Where the symbols take the states:
j9 § j689
j9 ~ j684
j9 * j64
j9 ! j972
j988 § j617
j988 ~ j742
j988 * j115
j988 ! j365
j394 § j510
j394 ~ j203
j394 * j656
j394 ! j988
j617 § j316
j617 ~ j477
j617 * j972
j617 ! j394
j791 § j427
j791 ~ j1
j791 * j952
j791 ! j829
j660 § j755
j660 ~ j149
j660 * j689
j660 ! j316
j510 § j660
j510 ~ j984
j510 * j9
j510 ! j617
j546 § j524
j546 ~ j942
j546 * j246
j546 ! j1
j529 § j948
j529 ~ j217
j529 * j427
j529 ! j469
j905 § j829
j905 ~ j941
j905 * j130
j905 ! j723
j973 § j23
j973 ~ j656
j973 * j617
j973 ! j684
j750 § j703
j750 ~ j469
j750 * j480
j750 ! j421
j749 § j723
j749 ~ j689
j749 * j673
j749 ! j818
j64 § j303
j64 ~ j394
j64 * j973
j64 ! j984
j742 § j477
j742 ~ j585
j742 * j668
j742 ! j918
j24 § j905
j24 ~ j810
j24 * j755
j24 ! j749
j995 § j918
j995 ~ j624
j995 * j978
j995 ! j737
j469 § j171
j469 ~ j952
j469 * j658
j469 ! j422
j668 § j804
j668 ~ j739
j668 * j677
j668 ! j345
j703 § j995
j703 ~ j171
j703 * j857
j703 ! j633
j810 § j941
j810 ~ j23
j810 * j592
j810 ! j689
j365 § j394
j365 ~ j918
j365 * j826
j365 ! j677
j948 § j940
j948 ~ j750
j948 * j903
j948 ! j171
j106 § j807
j106 ~ j818
j106 * j754
j106 ! j810
j130 § j613
j130 ~ j314
j130 * j807
j130 ! j139
j587 § j787
j587 ~ j903
j587 * j624
j587 ! j857
j115 § j972
j115 ~ j668
j115 * j203
j115 ! j826
j303 § j754
j303 ~ j510
j303 * j23
j303 ! j149
j963 § j739
j963 ~ j857
j963 * j737
j963 ! j409
j941 § j462
j941 ~ j749
j941 * j314
j941 ! j106
j952 § j421
j952 ~ j200
j952 * j546
j952 ! j613
j940 § j585
j940 ~ j703
j940 * j963
j940 ! j624
j480 § j857
j480 ~ j658
j480 * j529
j480 ! j524
j525 § j677
j525 ~ j737
j525 * j859
j525 ! j940
j859 § j745
j859 ~ j587
j859 * j995
j859 ! j963
j198 § j810
j198 ~ j973
j198 * j149
j198 ! j9
j918 § j203
j918 ~ j525
j918 * j345
j918 ! j307
j624 § j525
j624 ~ j633
j624 * j409
j624 ! j948
j524 § j8
j524 ~ j791
j524 * j469
j524 ! j535
j585 § j365
j585 ~ j995
j585 * j739
j585 ! j525
j906 § j684
j906 ~ j745
j906 * j365
j906 ! j668
j316 § j673
j316 ~ j64
j316 * j198
j316 ! j510
j345 § j906
j345 ~ j859
j345 * j585
j345 ! j787
j677 § j988
j677 ~ j307
j677 * j745
j677 ! j585
j422 § j529
j422 ~ j613
j422 * j791
j422 ! j246
j633 § j737
j633 ~ j529
j633 * j8
j633 ! j750
j673 § j139
j673 ~ j303
j673 * j810
j673 ! j660
j708 § j246
j708 ~ j139
j708 * j905
j708 ! j175
j755 § j130
j755 ~ j592
j755 * j106
j755 ! j673
j723 § j942
j723 ~ j106
j723 * j139
j723 ! j24
j826 § j656
j826 ~ j345
j826 * j742
j826 ! j745
j613 § j217
j613 ~ j708
j613 * j1
j613 ! j712
j804 § j973
j804 ~ j826
j804 * j988
j804 ! j906
j175 § j200
j175 ~ j755
j175 * j723
j175 ! j314
j684 § j447
j684 ~ j115
j684 * j394
j684 ! j804
j942 § j791
j942 ~ j807
j942 * j712
j942 ! j905
j314 § j708
j314 ~ j673
j314 * j24
j314 ! j754
j903 § j963
j903 ~ j480
j903 * j633
j903 ! j190
j149 § j592
j149 ~ j617
j149 * j447
j149 ! j64
j978 § j345
j978 ~ j409
j978 * j940
j978 ! j587
j23 § j749
j23 ~ j9
j23 * j316
j23 ! j447
j171 § j624
j171 ~ j421
j171 * j190
j171 ! j529
j8 § j587
j8 ~ j427
j8 * j171
j8 ! j480
j712 § j952
j712 ~ j175
j712 * j462
j712 ! j130
j656 § j9
j656 ~ j906
j656 * j477
j656 ! j115
j972 § j198
j972 ~ j804
j972 * j984
j972 ! j656
j818 § j24
j818 ~ j198
j818 * j660
j818 ! j23
j200 § j422
j200 ~ j130
j200 * j942
j200 ! j708
j984 § j149
j984 ~ j988
j984 * j684
j984 ! j477
j427 § j903
j427 ~ j535
j427 * j421
j427 ! j658
j658 § j190
j658 ~ j546
j658 * j217
j658 ! j791
j737 § j307
j737 ~ j948
j737 * j587
j737 ! j703
j807 § j1
j807 ~ j24
j807 * j175
j807 ! j941
j462 § j546
j462 ~ j723
j462 * j708
j462 ! j807
j217 § j750
j217 ~ j246
j217 * j535
j217 ! j952
j139 § j712
j139 ~ j754
j139 * j941
j139 ! j755
j190 § j409
j190 ~ j524
j190 * j750
j190 ! j427
j745 § j115
j745 ~ j787
j745 * j918
j745 ! j739
j447 § j818
j447 ~ j972
j447 * j510
j447 ! j973
j477 § j64
j477 ~ j365
j477 * j804
j477 ! j203
j787 § j668
j787 ~ j963
j787 * j525
j787 ! j978
j592 § j314
j592 ~ j316
j592 * j818
j592 ! j303
j409 § j859
j409 ~ j8
j409 * j703
j409 ! j903
j857 § j978
j857 ~ j190
j857 * j948
j857 ! j8
j754 § j175
j754 ~ j660
j754 * j749
j754 ! j592
j421 § j633
j421 ~ j422
j421 * j524
j421 ! j217
j307 § j742
j307 ~ j940
j307 * j787
j307 ! j995
j535 § j480
j535 ~ j829
j535 * j422
j535 ! j546
j246 § j469
j246 ~ j712
j246 * j829
j246 ! j200
j829 § j658
j829 ~ j462
j829 * j613
j829 ! j942
j689 § j106
j689 ~ j447
j689 * j303
j689 ! j198
j1 § j535
j1 ~ j905
j1 * j200
j1 ! j462
j203 § j984
j203 ~ j677
j203 * j906
j203 ! j742
j739 § j826
j739 ~ j978
j739 * j307
j739 ! j859

The rows follow the links: the fewer symbols apart two states are, the more alike their rows tend to be.

Each row is also shifted at random along 8 hidden directions that mean nothing.

Name the state of each row.
85 2 -60 36 -9 -39 51 55 -30 -24 97 -60 19 -85 -54 -93 -71 -52 98 51 25 -111 2 38 -2 16 -82 -40 -83 -7 -34 -68 -146 145 109 78 191 90 -> j447
138 12 -70 53 54 -63 -47 10 64 -67 135 -69 1 -45 -32 -101 -16 20 11 -202 46 6 82 -160 80 31 40 242 -262 151 23 63 -70 186 -310 -49 -101 54 -> j462
-110 -50 85 -35 41 87 -35 -34 -10 10 0 -31 47 44 7 154 -93 45 181 74 -11 132 21 81 -31 32 64 -116 52 -13 20 -10 -21 -20 46 72 -28 -137 -> j633
-16 34 -48 -7 22 20 44 32 -25 14 -20 -63 72 -57 69 -114 87 5 -134 -113 53 -75 -82 6 -38 -52 -81 -66 35 -34 10 -44 -39 -70 108 16 89 89 -> j9
-11 -18 52 -65 -50 -51 42 -45 -39 -18 18 62 -35 100 -66 57 -47 8 -124 -25 -70 -4 -12 -64 -11 -1 13 2 -79 114 -3 -86 100 63 -271 -64 -143 -35 -> j940
60 4 27 -66 -6 -5 -14 -31 -17 7 -25 13 71 -12 -7 27 -73 21 32 2 1 27 -13 82 24 22 -4 -135 36 25 -62 -56 -6 -54 -73 -23 55 -51 -> j903
14 -86 37 25 -63 98 91 10 -56 -28 51 125 -47 31 -149 28 -84 -83 72 176 -32 -77 18 4 1 65 -13 15 -84 -128 -9 -93 0 306 211 60 39 50 -> j477
214 8 -76 37 -106 -31 -52 50 65 15 30 37 20 -64 24 -139 -46 -25 -9 52 41 -39 28 44 114 39 -36 7 63 24 -38 -14 13 -53 82 -12 138 59 -> j712
-35 35 -37 76 82 47 -96 5 60 18 -107 84 15 -54 25 4 58 19 55 11 58 45 24 33 -2 26 -4 54 84 -69 -10 121 26 -161 -72 -144 28 -9 -> j905
-151 -15 -5 88 163 121 -25 9 -4 -17 21 -61 15 -37 -2 50 -7 -6 211 16 57 29 27 13 -80 13 2 73 -41 -69 71 89 -124 37 36 13 37 -8 -> j689
53 63 -70 78 208 66 -29 -6 22 -43 -124 88 77 -212 -81 -44 128 -20 180 -82 111 -52 25 24 16 60 -16 67 -133 -284 -131 162 -177 153 104 -126 140 88 -> j673
15 -11 -40 5 46 64 37 37 -61 4 113 -158 75 -49 35 -77 -129 -33 110 13 56 -71 -35 104 -58 -19 -97 -85 24 74 50 -86 -158 -39 40 96 213 42 -> j973
-25 -28 -6 2 -67 -42 96 25 -32 -38 107 -11 -44 61 -47 -61 30 -10 -194 -86 -37 -79 -25 -160 -17 -18 -26 87 -169 70 57 -107 42 228 -48 43 -125 92 -> j984
48 20 -63 82 -31 -72 -37 30 56 -7 26 29 -95 -5 -8 -65 49 -25 -43 9 -3 -30 51 -92 38 0 7 188 -44 47 28 88 44 8 -91 -61 -49 55 -> j314
177 113 -50 -82 -70 -292 16 -11 28 -30 -95 88 69 -138 -78 -76 131 67 -150 -132 -33 -48 -30 -41 105 16 -24 -183 -138 -65 -249 -50 -10 132 -40 -63 31 51 -> j750
2 30 1 34 61 17 -108 -34 40 25 -89 71 -31 12 18 63 -30 1 94 67 8 67 45 68 5 19 26 61 112 38 -6 121 54 -235 -240 -165 -5 -79 -> j422
-50 12 53 -67 -26 -42 13 -36 -11 -3 -105 120 55 22 -43 65 47 63 -122 -37 -31 40 -44 -9 -1 24 2 -166 -8 -52 -82 -86 101 27 -68 -78 -81 -46 -> j703
-72 88 -69 82 144 -103 -40 18 12 -18 -47 -13 -19 -113 -49 6 54 -1 155 17 18 -37 21 22 -58 -1 -53 35 -64 -36 -59 120 -125 -30 -151 -101 105 28 -> j810
70 -28 20 -51 -46 -92 89 -10 -78 -32 143 -96 -73 39 -90 21 -135 -61 76 55 -75 -76 21 -8 -10 -12 -4 21 -136 120 -6 -77 -91 182 -82 114 24 8 -> j677
220 -5 14 -91 75 168 -9 -92 -42 11 -57 26 42 6 31 -40 -74 -72 -28 -105 66 -52 -13 81 43 -12 15 109 66 26 -20 51 7 -159 -209 -146 46 -4 -> j737
-57 -9 57 -89 -9 -87 65 -33 -2 -58 43 -53 73 14 -29 50 115 112 -139 -244 -37 80 -17 -181 22 -2 86 -56 -257 -20 -38 -79 -9 330 36 116 -247 -15 -> j624
45 4 0 -44 -149 -135 96 10 -48 8 14 36 -116 62 -43 -32 23 -63 -175 82 -100 -124 -41 -37 -3 -49 -40 -9 9 35 -26 -77 76 43 54 39 -13 58 -> j203
-155 -5 1 31 82 32 30 41 -70 -8 59 -65 89 -35 -42 18 -131 14 145 76 26 -30 -41 101 -124 21 -120 -202 -9 40 23 -136 -121 12 -74 22 178 -4 -> j617
59 126 -26 -70 30 -326 -29 -34 5 -8 -11 -144 -40 -66 4 35 42 47 60 -73 -75 17 19 7 13 -63 25 -60 -73 138 -133 89 -110 -98 -256 5 9 -63 -> j190
118 26 -58 33 17 18 -52 14 75 -17 -59 93 81 -91 8 -106 93 35 -85 -137 81 8 10 -53 90 45 3 43 -48 -77 -58 37 25 41 3 -107 -2 64 -> j942
-298 65 -11 59 37 -181 19 52 -13 -8 -26 -32 -20 -14 -25 58 101 75 -13 42 -59 9 -45 -43 -136 -32 -75 -153 -44 -4 -4 -38 -24 9 -40 16 -17 -5 -> j198
11 -97 55 -4 0 195 -60 -2 37 25 109 -138 53 49 105 64 -144 17 215 50 49 153 60 73 39 28 103 21 99 47 122 22 -52 -53 205 181 -2 -113 -> j469
-54 24 14 -43 -11 -72 62 -23 -58 6 -7 -35 -84 64 -4 20 29 -34 -108 -5 -65 -68 -45 -28 -66 -75 -22 27 7 66 18 -10 29 -58 -117 -10 -48 11 -> j906
134 -105 52 -74 -227 63 89 2 -40 31 110 -13 -83 146 20 -28 -121 -82 -131 123 -69 -54 -17 11 56 -26 20 15 104 81 80 -134 115 30 216 162 -24 11 -> j739

In each set, the symbols that take the first to the second take the third to the fourth, perhaps in another order. Give the fourth.
Answer with the state's name.
29 -19 5 13 1 -6 -47 22 28 -27 37 42 118 -69 -71 25 -116 59 175 48 28 75 40 57 44 107 -6 -172 -77 -20 -76 -92 -65 152 -2 14 85 -47
: 107 43 -79 62 29 -50 -63 22 56 6 22 -54 -55 -49 48 -82 19 -34 49 -19 37 -26 52 -7 44 -22 1 171 22 72 15 137 -44 -128 -99 -48 53 40
:: -172 49 -18 22 -30 -201 -40 59 65 -11 15 -60 88 -40 30 12 101 163 -65 -96 -21 124 -14 -85 -11 9 -9 -205 -81 57 -22 -71 7 49 -10 66 -84 -39
: j749

92 -11 26 -119 25 17 38 -24 -41 -8 115 -239 115 -25 87 -25 -86 33 51 -166 31 33 -22 45 18 -43 32 -103 -44 102 7 -66 -155 18 60 184 47 -38
: 384 -36 -8 -125 -12 180 29 -59 -29 23 39 -124 78 -55 108 -128 -85 -91 26 -130 95 -63 -7 117 136 -31 51 77 84 -18 -30 35 -111 -72 220 97 156 37
:: 95 -5 35 -73 -53 -16 49 -34 -50 3 -42 82 -15 14 -66 26 -48 -44 -20 69 -45 -54 -19 61 21 9 -8 -77 22 -42 -83 -60 25 40 16 -19 45 -5
: j995

23 20 24 -104 3 -33 56 -17 -68 -2 -5 -65 108 -35 4 -9 -41 29 -31 -69 2 -28 -74 71 -26 -19 -47 -222 -6 13 -70 -128 -67 6 13 50 91 -12
: -6 -12 33 -33 27 40 39 -26 -94 -3 -10 67 19 20 -98 48 -172 -54 86 134 -19 -77 -35 134 -73 29 -94 -136 28 41 -39 -120 -21 -29 -211 -96 144 -25
:: 26 -35 39 -115 -39 112 27 -12 -61 51 80 -184 123 72 161 -50 -142 27 -106 -96 35 20 -90 110 -37 -64 -47 -174 164 197 98 -165 0 -257 -51 99 71 -49
: j345

-53 -5 56 -31 51 55 -40 -51 24 2 -103 75 43 11 3 102 60 56 10 -47 9 106 9 -6 15 26 74 -28 10 -98 -32 52 56 -10 5 -56 -113 -77
: 5 -3 15 15 119 92 -81 -45 53 -18 -23 -11 40 -23 27 44 38 42 93 -132 62 112 56 -45 39 29 98 130 -67 -38 14 137 -30 17 -80 -50 -111 -54
:: -94 -14 -5 49 29 51 17 19 -41 9 4 24 -42 17 -39 26 -55 -50 82 144 -10 -56 -12 58 -76 1 -64 -9 53 -20 37 -16 -17 -33 8 -17 91 14
: j988

76 -62 -13 90 -95 57 -52 28 71 -14 22 191 -38 30 -85 -20 -54 -15 7 117 10 27 73 -55 89 107 22 110 -30 -28 11 -13 125 138 -6 -81 -54 20
: -207 24 -18 108 170 48 -75 12 16 -5 -23 -26 -10 -23 5 71 4 20 186 39 37 60 35 13 -102 12 -15 65 0 1 64 112 -64 -100 -168 -85 4 -41
:: 215 -60 -22 6 -91 151 -51 9 66 15 34 77 57 10 47 -113 -63 -18 -77 -35 77 16 31 0 130 53 22 89 70 19 34 -23 98 -25 52 -38 11 32
: j723

147 -4 27 -57 -51 -84 18 -52 -51 2 41 5 -127 61 -74 52 -152 -94 92 143 -84 -66 42 69 17 -11 18 63 14 125 -42 14 -3 -43 -213 -25 39 -47
: 107 -16 24 -50 94 193 49 -74 -66 -4 -110 119 16 -15 -47 0 8 -88 -22 -38 49 -90 -30 58 -2 7 -5 86 19 -154 -48 45 0 10 -8 -136 45 46
:: 52 19 -25 51 -48 -111 -61 26 48 -14 -16 132 10 -52 -98 5 -53 24 90 123 -11 22 49 31 53 87 -24 -83 -33 -5 -99 -26 23 62 -94 -84 66 -15
: j480

-26 27 -9 9 88 -23 46 -21 -28 -14 -32 -78 -108 -44 -12 43 125 -61 99 -4 -23 -59 20 -33 -30 -65 53 161 -63 -136 -16 173 -125 83 196 80 -12 36
: 57 -7 8 -82 -12 -28 90 0 -77 -23 98 -114 83 -29 -29 -46 -85 -1 -8 -75 2 -61 -49 25 -18 -12 -52 -144 -104 58 -33 -153 -117 146 20 109 95 32
:: -55 -51 -3 92 -17 121 -73 20 76 31 11 -3 -98 76 92 20 39 -24 28 66 21 79 62 -48 18 -10 79 233 124 -2 143 150 92 -133 114 17 -115 -26
: j689

145 52 -70 55 -39 -159 -29 19 75 -53 -43 192 -2 -100 -137 -87 87 24 -79 -55 5 -45 51 -119 112 86 -8 58 -201 -66 -148 14 42 243 -125 -154 -35 91
: 64 30 10 -80 -35 -94 -40 -20 25 43 18 -201 -25 11 147 17 19 25 25 -50 -30 75 14 42 38 -87 79 -10 120 106 12 89 -39 -230 77 138 -14 -80
:: 12 -55 -13 100 56 128 12 0 8 -48 35 116 -103 14 -115 3 10 -81 77 48 20 -51 74 -103 14 56 42 296 -150 -100 52 102 2 249 1 -66 -82 72
: j905

51 5 -3 -7 -13 16 -65 2 28 14 -11 34 89 -14 22 -17 -84 45 21 10 34 56 3 73 34 48 -22 -115 72 63 -24 -55 36 -122 -123 -68 62 -46
: 96 30 -40 40 -70 -98 -45 18 80 0 -45 93 -37 -48 -17 -39 93 13 -34 17 -10 17 47 -51 99 29 42 63 -12 -72 -69 75 54 43 100 -30 -30 31
:: -56 -26 64 -84 8 92 10 -21 -30 11 -21 -19 168 2 41 41 -56 81 -10 -63 36 80 -60 78 -23 22 -11 -258 53 -18 -14 -144 -3 -16 67 48 25 -67
: j480

54 -44 8 42 -1 47 73 1 -50 -40 10 147 -94 -23 -192 40 -67 -115 164 202 -34 -114 43 22 5 74 -13 79 -111 -163 -69 1 -56 295 139 -4 87 59
: 41 1 42 -66 -27 -116 62 -36 -51 -32 19 9 -45 -7 -115 83 -42 -21 96 73 -82 -23 17 16 9 15 33 -73 -115 -38 -105 -37 -71 207 42 73 6 -30
:: 36 -21 22 -20 -148 -50 -32 21 46 30 -6 50 -3 45 34 8 -22 32 -66 83 -34 61 8 22 64 18 26 -98 111 33 -10 -58 116 -67 107 43 -25 -48
: j723

-103 62 28 -83 63 -75 57 -30 -75 -22 -113 88 144 -47 -77 25 31 80 -127 -108 -6 -29 -106 25 -81 15 -101 -305 -77 -41 -126 -173 4 48 -209 -131 32 -1
: 122 -11 42 -59 -69 41 30 -50 -50 23 -153 246 -22 5 -108 42 -46 -77 -21 187 -34 -83 -29 134 33 47 -31 -109 126 -154 -137 -42 100 -34 56 -133 108 -4
:: -177 8 -11 86 -45 -107 -55 68 54 -4 7 72 38 -5 -38 30 -5 98 11 88 -22 86 13 -27 -28 64 -46 -157 -19 35 -1 -89 65 34 -63 -21 -23 -36
: j723

-96 10 -25 95 -74 -145 -50 64 64 7 35 7 -93 15 -18 32 6 19 79 166 -57 50 55 -28 -2 22 4 3 23 41 19 29 30 -4 44 47 -15 -24
: -55 30 -44 68 43 -37 3 24 -6 -8 -10 26 -50 -24 -33 -22 37 -28 12 34 -1 -63 -1 -23 -43 -5 -50 64 -31 -17 4 39 -22 10 -56 -57 34 55
:: 5 43 -56 86 1 -124 -55 24 63 -19 -16 78 -80 -31 -56 -16 56 5 15 33 -20 -5 64 -75 29 28 3 127 -73 15 -28 97 30 30 -156 -105 -50 25
: j303

188 -51 34 -103 -9 180 42 -51 -37 6 -5 -15 97 -14 39 -47 -48 -34 -24 -95 62 -21 -30 71 66 3 37 -26 39 -79 -24 -40 -31 37 191 56 60 11
: -29 27 57 -75 155 31 6 -88 -37 -15 -93 -49 28 -42 -10 124 58 13 132 -94 3 52 3 37 -26 -19 79 -6 -55 -121 -76 117 -109 27 14 4 -40 -75
:: 46 -26 -33 69 -108 -68 -52 51 54 -13 104 69 -17 41 -51 -48 -121 21 -18 85 -12 19 53 -43 53 72 -34 19 -44 163 31 -95 89 50 -224 -56 -17 2
: j942

38 -54 75 -38 -26 57 24 -47 -46 3 -23 82 -64 37 -98 135 -110 -69 188 208 -60 11 38 98 10 43 57 -22 33 -92 -54 10 -10 91 121 42 33 -75
: 99 -77 22 -3 -58 125 -69 7 5 31 104 -33 54 55 39 6 -267 -16 154 138 31 66 41 146 38 57 -8 -63 145 166 70 -89 12 -151 -93 25 117 -89
:: 130 -50 -27 9 -27 92 -49 16 56 -16 127 -48 110 4 55 -117 -85 49 -77 -173 85 55 26 -66 85 44 14 66 -75 147 74 -73 25 53 -136 -2 -50 21
: j24

104 19 18 -106 -26 21 30 -67 -18 4 -91 80 39 45 31 -49 78 11 -300 -197 8 -32 -65 -58 34 -33 6 15 4 30 -30 -45 143 -80 -196 -139 -123 24
: -111 -43 25 45 -100 -56 -47 48 60 -2 74 24 11 62 -7 52 -57 84 7 77 -36 123 38 -51 15 54 24 -86 -10 86 54 -90 89 63 -4 64 -101 -70
:: 206 -85 37 -58 -146 49 45 -1 -5 -11 85 47 38 -1 -71 -12 -133 -31 71 83 -12 4 36 39 124 75 49 -70 -43 -54 -62 -117 -11 249 274 144 52 -3
: j942

141 -5 -19 -6 -27 67 -71 8 37 31 -14 20 89 -40 56 -57 -96 8 50 30 64 29 6 122 70 39 -18 -81 135 32 -24 -24 13 -169 -6 -43 132 -27
: -56 -1 -21 96 -123 -68 -28 52 63 47 -57 76 -196 39 31 26 107 -57 9 255 -74 -7 41 -1 13 -29 30 112 184 -100 34 137 105 -123 322 53 -8 9
:: 83 32 -66 45 146 62 6 3 -19 -28 22 -61 28 -111 -23 -82 6 -58 125 -81 83 -85 13 12 -11 0 -34 121 -99 -58 -16 96 -173 64 -24 -37 130 86
: j745

-39 -12 57 -27 -34 -59 -22 -42 19 -9 -56 97 -66 65 -52 120 21 28 -4 53 -70 76 35 -43 19 19 83 20 -20 -19 -34 36 98 44 -69 -40 -157 -83
: -44 -10 71 -47 68 49 -40 -67 -19 24 -42 -47 -50 61 34 149 -47 -12 149 60 -35 89 32 76 -29 -26 86 35 96 19 17 111 -10 -159 -70 4 -52 -130
:: -76 41 3 19 228 110 -103 -63 53 -22 -106 5 96 -46 50 54 98 83 51 -236 92 124 25 -46 -15 18 71 109 -67 -40 6 165 -25 -86 -273 -172 -133 -61
: j469

82 12 -16 -14 7 -4 -41 1 64 -7 -22 -31 92 -82 48 -35 72 61 22 -121 51 76 20 -15 84 21 64 -33 -33 -81 -57 46 -44 51 167 53 -9 -7
: -56 -30 66 12 3 30 -37 -33 31 -13 -96 184 -15 12 -101 149 6 27 116 124 -30 98 49 10 31 90 76 -40 -15 -154 -72 39 75 115 51 -60 -86 -83
:: 84 21 7 -40 -71 -99 -40 -17 16 22 -27 15 -29 17 4 21 -42 6 12 73 -42 24 19 58 47 -1 17 -58 84 68 -56 6 48 -130 -76 -22 23 -62
: j857

